Below is a small trained network, with its code and all its weights. Each question gives an input and a class and asks what happens when units are switched off, that is, made to give their printed mean instead of their output.

import numpy as np


def w(rows, s, z=0):
    codes = np.array(rows[::2]) - 128.0
    scale = np.full(codes.shape[1], s)
    scale[-1] = z or s
    return codes * scale


def norm(h):
    return h / np.sqrt((h * h).mean(-1, keepdims=True) + 1e-5)


def f(y):
    return y / 2 * (1 + np.tanh(0.7978845608 * (y + 0.044715 * y**3)))


def log_softmax(a):
    a = a - a.max(-1, keepdims=True)
    return a - np.log(np.exp(a).sum(-1, keepdims=True))


def net(x, mask):
    res = np.array(x, float).reshape(1, 2) / 4 @ E
    u = 0
    for l in range(3):
        y = f(norm(res) @ A[l][:, :-1].T + A[l][:, -1])
        res = res + np.where(mask[u : u + 7], y, B[l][:, -1]) @ B[l][:, :-1]
        u += 7
    return log_softmax(norm(res)[-1] @ U[:, :-1].T + U[:, -1])


A, B = {}, {}
E = w([
[3,158,42],'x0',
[133,14,165],'x1',
],0.0068)
A[0] = w([
[152,209,88,112],'0.n1',
[110,101,152,4],'0.n2',
[136,97,191,161],'0.n3',
[180,180,101,37],'0.n4',
[106,124,4,169],'0.n5',
[103,146,150,157],'0.n6',
[79,82,214,146],'0.n7',
],0.013,0.0033)
B[0] = w([
[105,123,191,218],'0.n1',
[127,124,178,115],'0.n2',
[120,86,89,179],'0.n3',
[128,89,129,161],'0.n4',
[189,73,129,254],'0.n5',
[163,85,153,143],'0.n6',
[150,2,180,178],'0.n7',
],0.0087,0.0059)
A[1] = w([
[101,231,118,128],'1.n1',
[62,107,150,72],'1.n2',
[120,251,135,212],'1.n3',
[151,118,114,117],'1.n4',
[150,112,83,124],'1.n5',
[67,130,33,5],'1.n6',
[169,105,189,166],'1.n7',
],0.011,0.0029)
B[1] = w([
[92,103,184,191],'1.n1',
[166,123,57,122],'1.n2',
[57,62,215,239],'1.n3',
[108,74,1,140],'1.n4',
[155,136,66,148],'1.n5',
[41,216,103,165],'1.n6',
[109,165,34,252],'1.n7',
],0.0081,0.0046)
A[2] = w([
[1,60,83,52],'2.n1',
[200,130,157,127],'2.n2',
[248,61,206,114],'2.n3',
[87,97,107,2],'2.n4',
[224,98,35,57],'2.n5',
[193,20,82,179],'2.n6',
[196,110,145,184],'2.n7',
],0.0092,0.0033)
B[2] = w([
[145,239,88,176],'2.n1',
[63,225,26,137],'2.n2',
[112,254,119,197],'2.n3',
[53,201,103,121],'2.n4',
[168,127,124,193],'2.n5',
[123,220,225,254],'2.n6',
[96,233,27,162],'2.n7',
],0.0058,0.0075)
U = w([
[50,25,254,253],'0',
[60,213,39,247],'1',
[131,146,129,3],'2',
],0.0053,0.0034)

Each question gives the input, the list of numbers given to net, and the class t.
The units are the neurons (one row each of A and B). Each row of codes is followed by its name. A weight is (code - 128) times the scale printed after its matrix; where a second scale follows, it is the last column's (A, B and U).
mask holds one flag per neuron, layer by layer. A switched-off neuron (its flag False) gives its mean, the last column of its row in B, instead of its output. The means were averaged over made-up inputs and are rounded, as every weight is.
A unit's drop is (log p(t) with every unit on - log p(t) with that unit switched off) / (log p(t) with every unit on - log p(t) with every unit switched off).
unit that matters most: the unit with the biggest drop
top k neurons: the k neurons with the biggest drops, biggest first
k most important neurons of layer l: the k neurons of layer l with the biggest drops, biggest first
drop when u is switched off: that unit's drop, to one decimal
input [6,-8], class 0: unit that matters most	1.n3
input [3,-5], class 0: top 2 neurons	0.n7, 0.n1
input [5,-5], class 0: top 4 neurons	0.n7, 0.n3, 0.n1, 1.n3
input [0,-4], class 0: top 2 neurons	0.n7, 2.n3
input [-8,7], class 1: top 2 neurons	1.n3, 2.n3
input [-4,3], class 1: 3 most important neurons of layer 2	2.n3, 2.n7, 2.n2
input [6,-7], class 0: 2 most important neurons of layer 0	0.n1, 0.n3
input [1,2], class 2: 2 most important neurons of layer 1	1.n3, 1.n1
input [-5,0], class 1: drop when 2.n7 is switched off	0.1
input [-4,2], class 1: drop when 2.n6 is switched off	-0.1
